Here is a tiny trained network, its code and every weight. The questions are about switching its units off for an input and a class, where a switched-off unit gives its printed mean instead of its output.

import numpy as np


def w(rows, s, z=0):
    codes = np.array(rows[::2]) - 128.0
    scale = np.full(codes.shape[1], s)
    scale[-1] = z or s
    return codes * scale


def f(y):
    return y / 2 * (1 + np.tanh(0.7978845608 * (y + 0.044715 * y**3)))


def log_softmax(a):
    a = a - a.max(-1, keepdims=True)
    return a - np.log(np.exp(a).sum(-1, keepdims=True))


def net(x, mask):
    res = np.array(x, float).reshape(1, 6) / 4 @ E
    y = f(res @ A[0][:, :-1].T + A[0][:, -1])
    res = res + np.where(mask, y, B[0][:, -1]) @ B[0][:, :-1]
    return log_softmax(res[-1] @ U[:, :-1].T + U[:, -1])


A, B = {}, {}
E = w([
[183,111,96,86,65,141,167,206],'x0',
[209,151,83,155,159,149,73,94],'x1',
[62,140,66,67,114,128,68,113],'x2',
[129,189,152,121,152,162,80,145],'x3',
[159,218,156,178,111,2,100,141],'x4',
[181,145,151,128,28,176,100,46],'x5',
],0.0093)
A[0] = w([
[116,137,102,136,249,143,82,117,108],'N1',
[219,100,130,134,119,211,170,148,160],'N2',
[138,137,144,142,139,128,135,131,71],'N3',
[113,102,115,138,112,120,135,95,37],'N4',
[114,121,104,126,189,142,95,135,157],'N5',
[117,136,119,129,186,146,92,139,103],'N6',
[103,96,123,128,131,110,134,88,54],'N7',
[91,142,114,119,182,108,105,118,112],'N8',
[103,88,118,124,127,129,175,121,84],'N9',
[111,120,116,74,160,156,156,222,166],'N10',
[132,124,116,128,108,129,128,112,89],'N11',
[104,134,116,130,189,120,99,123,116],'N12',
[86,85,144,132,137,129,147,122,73],'N13',
[132,142,184,201,168,103,130,115,96],'N14',
[100,118,132,112,133,144,140,174,102],'N15',
[85,69,118,123,136,154,170,138,133],'N16',
[137,121,144,138,136,140,144,152,101],'N17',
[123,152,159,105,98,200,86,85,75],'N18',
[125,119,110,104,148,164,112,99,165],'N19',
[143,129,139,120,132,133,145,156,79],'N20',
[105,133,158,153,132,105,130,117,1],'N21',
[166,133,95,132,81,140,100,104,115],'N22',
[118,150,172,162,145,103,130,113,31],'N23',
[124,125,136,108,127,123,144,158,87],'N24',
[140,176,105,129,107,85,102,135,113],'N25',
[140,169,151,106,109,189,89,97,130],'N26',
[125,102,141,107,102,111,160,169,154],'N27',
[125,150,182,184,152,115,132,112,61],'N28',
[146,157,164,171,144,66,155,191,155],'N29',
[172,97,105,151,108,129,162,167,37],'N30',
[176,136,109,121,78,139,134,115,116],'N31',
[144,148,179,176,158,119,134,128,106],'N32',
[127,124,97,117,151,103,124,170,82],'N33',
[121,136,127,123,133,133,133,134,108],'N34',
[143,153,154,161,144,74,150,173,131],'N35',
[110,154,147,136,120,101,130,150,75],'N36',
[86,25,137,105,144,180,182,125,154],'N37',
[135,152,138,151,137,91,147,169,85],'N38',
[112,140,107,127,168,133,116,124,85],'N39',
[115,142,137,103,105,107,145,171,156],'N40',
[129,144,83,119,119,99,110,120,138],'N41',
[99,78,138,109,138,162,175,124,129],'N42',
],0.014,0.0047)
B[0] = w([
[199,229,72,170,177,70,98,191,204],'N1',
[226,59,142,227,111,214,182,157,214],'N2',
[117,104,138,117,135,126,150,114,128],'N3',
[139,119,122,105,118,167,143,155,132],'N4',
[173,176,73,143,127,117,129,190,178],'N5',
[149,180,86,157,142,108,126,167,162],'N6',
[141,116,107,122,120,186,154,159,141],'N7',
[186,164,107,189,152,118,135,159,175],'N8',
[143,143,104,79,162,153,148,119,167],'N9',
[71,224,54,110,163,113,78,213,220],'N10',
[144,108,135,113,112,126,130,138,131],'N11',
[186,186,110,171,142,102,124,154,171],'N12',
[141,148,90,117,141,188,142,108,162],'N13',
[117,100,195,140,195,126,160,34,182],'N14',
[81,177,81,113,128,125,97,116,163],'N15',
[135,158,76,74,121,178,145,110,205],'N16',
[117,109,121,121,132,149,142,141,138],'N17',
[13,106,164,103,91,94,55,187,179],'N18',
[144,151,98,122,107,100,74,186,170],'N19',
[114,107,107,130,132,141,148,156,133],'N20',
[137,121,132,141,149,132,150,102,136],'N21',
[151,84,152,130,73,151,83,111,173],'N22',
[136,121,157,132,159,121,148,80,151],'N23',
[107,146,110,113,151,111,141,150,140],'N24',
[129,107,152,118,86,113,65,141,174],'N25',
[34,112,156,149,83,94,51,162,177],'N26',
[122,168,89,113,188,127,137,179,173],'N27',
[105,112,164,139,163,134,156,43,162],'N28',
[113,102,177,1,155,60,150,137,206],'N29',
[162,105,116,151,163,162,196,168,154],'N30',
[189,81,148,143,84,142,114,142,168],'N31',
[107,91,177,124,157,123,162,70,165],'N32',
[100,134,122,132,99,122,103,169,157],'N33',
[121,134,119,131,129,118,133,125,127],'N34',
[119,108,166,23,150,53,141,127,186],'N35',
[160,121,153,141,143,71,118,134,146],'N36',
[137,142,69,15,82,206,130,134,253],'N37',
[120,108,154,68,115,80,134,153,161],'N38',
[154,149,104,147,141,113,136,157,147],'N39',
[116,159,123,126,155,88,112,183,162],'N40',
[114,111,138,159,92,134,66,142,157],'N41',
[120,127,83,47,102,192,116,134,198],'N42',
],0.0088,0.014)
U = w([
[104,73,156,105,28,157,84,124,146],'0',
[186,169,66,255,127,153,100,163,157],'1',
[117,142,177,124,172,84,128,20,82],'2',
[60,164,139,115,161,67,107,169,146],'3',
[88,123,94,182,127,140,193,116,2],'4',
[142,66,181,217,151,195,211,60,145],'5',
[226,111,104,98,141,148,198,156,124],'6',
[74,167,54,55,133,176,133,132,132],'7',
],0.0091,0.0066)

Each question gives the input, the list of numbers given to net, and the class t.
The units are the neurons (one row each of A and B). Each row of codes is followed by its name. A weight is (code - 128) times the scale printed after its matrix; where a second scale follows, it is the last column's (A, B and U).
mask holds one flag per neuron, in row order. A switched-off neuron (its flag False) gives its mean, the last column of its row in B, instead of its output. The means were averaged over made-up inputs and are rounded, as every weight is.
A unit's drop is (log p(t) with every unit on - log p(t) with that unit switched off) / (log p(t) with every unit on - log p(t) with every unit switched off).
The circuit of an input: a set's keep is (log p(t) with only the set's units on - log p(t) with every unit switched off) / (log p(t) with every unit on - log p(t) with every unit switched off). Starting from the 12 units with the biggest drops (on a tie, the unit counted first), units are removed one at a time, each time the one whose removal leaves the highest keep (on an exact tie, the one counted first), for as long as the keep stays at least 0.8.
units of the circuit, in order: the units of the circuit, biggest drop first
most important unit: the unit with the biggest drop
top k neurons: the k neurons with the biggest drops, biggest first
drop of u: that unit's drop, to one decimal
input [8,-7,-5,0,3,0], class 3: top 3 neurons	[N10 N40 N37]
input [-6,4,3,7,3,3], class 1: units of the circuit, in order	[N1]
input [6,-5,4,-1,8,5], class 0: units of the circuit, in order	[N10 N25]
input [4,-3,-8,-4,-7,-1], class 7: top 2 neurons	[N37 N10]
input [2,5,5,-6,5,-3], class 3: top 2 neurons	[N2 N37]
input [-1,5,-1,-6,-8,2], class 6: top 2 neurons	[N2 N10]
input [-3,5,0,-2,-7,-5], class 1: top 2 neurons	[N1 N29]
input [6,5,-4,1,-8,5], class 0: top 2 neurons	[N18 N26]
input [4,8,-5,-1,8,-8], class 3: top 2 neurons	[N33 N38]
input [7,1,7,5,1,-5], class 3: top 2 neurons	[N2 N37]
input [-6,-6,2,4,1,2], class 2: top 2 neurons	[N10 N2]
input [3,8,5,1,5,0], class 1: top 3 neurons	[N37 N29 N18]
input [0,7,5,7,6,-4], class 1: top 2 neurons	[N1 N8]
input [-6,-4,-4,-2,2,5], class 2: most important unit	N2
input [4,-6,6,-8,4,6], class 0: drop of N10	0.1
input [-1,5,3,-7,8,2], class 2: drop of N22	-0.1
input [0,-5,7,7,3,3], class 3: drop of N25	-0.1
